Here is a tiny trained network, its code and every weight. The questions are about switching its units off for an input and a class, where a switched-off unit gives its printed mean instead of its output.

import numpy as np


def w(rows, s, z=0):
    codes = np.array(rows[::2]) - 128.0
    scale = np.full(codes.shape[1], s)
    scale[-1] = z or s
    return codes * scale


def f(y):
    return y / 2 * (1 + np.tanh(0.7978845608 * (y + 0.044715 * y**3)))


def log_softmax(a):
    a = a - a.max(-1, keepdims=True)
    return a - np.log(np.exp(a).sum(-1, keepdims=True))


def net(x, mask):
    res = np.array(x, float).reshape(1, 5) / 4 @ E
    y = f(res @ A[0][:, :-1].T + A[0][:, -1])
    res = res + np.where(mask, y, B[0][:, -1]) @ B[0][:, :-1]
    return log_softmax(res[-1] @ U[:, :-1].T + U[:, -1])


A, B = {}, {}
E = w([
[220,158,203,32,65,151],'x0',
[150,158,133,222,18,61],'x1',
[24,154,215,87,146,36],'x2',
[39,179,177,161,90,255],'x3',
[185,47,243,209,174,146],'x4',
],0.0075)
A[0] = w([
[84,126,232,190,115,234,115],'N1',
[99,192,61,45,64,146,2],'N2',
[136,113,134,58,189,174,74],'N3',
[148,153,201,69,61,173,102],'N4',
[142,190,129,192,22,87,137],'N5',
[205,90,40,149,140,146,154],'N6',
[63,164,187,149,94,206,35],'N7',
[76,103,70,243,196,148,87],'N8',
[96,153,232,75,124,48,122],'N9',
[228,103,150,35,101,74,83],'N10',
[124,179,96,183,98,255,88],'N11',
[130,119,143,186,46,95,116],'N12',
[125,92,124,70,216,186,158],'N13',
[162,134,120,196,62,65,134],'N14',
[191,109,87,178,135,184,54],'N15',
[56,125,106,213,187,93,95],'N16',
[150,27,246,192,156,158,7],'N17',
[38,136,208,111,147,82,16],'N18',
[201,165,197,84,82,142,32],'N19',
[169,114,59,153,128,202,99],'N20',
[197,82,68,148,113,196,119],'N21',
[106,107,130,83,220,203,125],'N22',
[30,129,174,151,168,55,109],'N23',
[54,163,30,170,156,114,90],'N24',
[220,23,135,136,201,23,51],'N25',
[163,145,114,212,41,118,135],'N26',
[78,148,177,114,170,74,143],'N27',
[62,36,101,218,165,115,67],'N28',
[130,187,10,39,99,67,67],'N29',
[144,99,97,68,202,190,134],'N30',
[132,142,147,213,35,111,105],'N31',
[156,170,225,48,44,187,150],'N32',
[205,29,216,171,176,89,69],'N33',
],0.0079,0.0031)
B[0] = w([
[50,125,15,209,63,67,246],'N1',
[49,106,190,205,26,216,209],'N2',
[75,48,182,81,156,82,182],'N3',
[200,38,72,116,104,147,207],'N4',
[72,58,199,73,208,95,229],'N5',
[174,219,146,109,87,51,218],'N6',
[107,106,10,202,127,6,206],'N7',
[234,30,114,97,104,181,238],'N8',
[214,231,152,87,87,83,206],'N9',
[169,28,50,143,99,103,199],'N10',
[140,191,81,145,91,34,233],'N11',
[71,70,195,48,191,95,185],'N12',
[55,88,196,57,197,57,225],'N13',
[55,77,172,68,205,65,203],'N14',
[175,206,179,107,39,89,181],'N15',
[217,44,112,85,99,165,215],'N16',
[64,159,230,156,33,239,215],'N17',
[176,210,182,98,51,81,187],'N18',
[207,12,116,96,107,171,187],'N19',
[181,232,206,88,78,76,199],'N20',
[164,213,178,102,85,75,210],'N21',
[72,78,194,65,202,58,226],'N22',
[206,196,142,73,65,90,211],'N23',
[169,32,128,126,74,214,238],'N24',
[47,113,1,220,81,45,226],'N25',
[93,112,201,69,171,66,213],'N26',
[164,190,127,109,100,80,183],'N27',
[201,23,115,92,87,175,212],'N28',
[19,129,162,223,14,222,242],'N29',
[65,96,191,76,170,60,215],'N30',
[60,74,198,54,215,81,206],'N31',
[187,30,91,107,106,154,255],'N32',
[42,146,193,200,30,228,219],'N33',
],0.0079,0.0067)
U = w([
[56,86,202,67,222,94,95],'0',
[49,134,186,192,68,227,77],'1',
[229,37,92,97,124,170,85],'2',
[199,230,168,98,106,70,87],'3',
[64,110,23,197,118,45,102],'4',
[109,133,117,128,157,121,230],'5',
[174,188,142,198,240,202,5],'6',
[166,186,135,172,247,203,5],'7',
],0.013,0.012)

Each question gives the input, the list of numbers given to net, and the class t.
The units are the neurons (one row each of A and B). Each row of codes is followed by its name. A weight is (code - 128) times the scale printed after its matrix; where a second scale follows, it is the last column's (A, B and U).
mask holds one flag per neuron, in row order. A switched-off neuron (its flag False) gives its mean, the last column of its row in B, instead of its output. The means were averaged over made-up inputs and are rounded, as every weight is.
A unit's drop is (log p(t) with every unit on - log p(t) with that unit switched off) / (log p(t) with every unit on - log p(t) with every unit switched off).
The circuit of an input: a set's keep is (log p(t) with only the set's units on - log p(t) with every unit switched off) / (log p(t) with every unit on - log p(t) with every unit switched off). Starting from the 12 units with the biggest drops (on a tie, the unit counted first), units are removed one at a time, each time the one whose removal leaves the highest keep (on an exact tie, the one counted first), for as long as the keep stays at least 0.8.
units of the circuit, in order: the units of the circuit, biggest drop first
k most important neurons: the k neurons with the biggest drops, biggest first
drop of u: that unit's drop, to one decimal
input [1,-4,6,-5,-3], class 3: units of the circuit, in order	N9
input [-8,7,-2,4,-8], class 1: 3 most important neurons	N29; N2; N24
input [-8,5,1,-1,6], class 2: 2 most important neurons	N8; N28
input [2,2,-7,-8,3], class 4: 3 most important neurons	N25; N10; N9
input [3,-1,-7,5,7], class 1: 3 most important neurons	N17; N33; N1
input [-6,7,-2,-4,8], class 1: 2 most important neurons	N33; N17
input [-2,-7,-4,-7,6], class 0: 2 most important neurons	N13; N30
input [-2,-6,-6,5,6], class 0: 4 most important neurons	N22; N13; N30; N29
input [-6,-3,8,5,5], class 3: 2 most important neurons	N18; N23
input [-8,6,8,5,3], class 2: 3 most important neurons	N16; N28; N8
input [-3,-8,-8,-1,-6], class 0: 4 most important neurons	N30; N13; N22; N3
input [-1,4,-6,-5,-6], class 1: 2 most important neurons	N29; N2
input [5,2,-4,7,3], class 4: units of the circuit, in order	N1; N7
input [8,-7,7,-7,-4], class 2: units of the circuit, in order	N10
input [6,-6,-2,-8,0], class 4: 2 most important neurons	N25; N10
input [6,7,-8,-2,-3], class 3: drop of N23	-0.2
input [1,2,3,-3,-2], class 5: drop of N7	0.9
input [1,-1,2,-2,-2], class 5: drop of N20	0.3
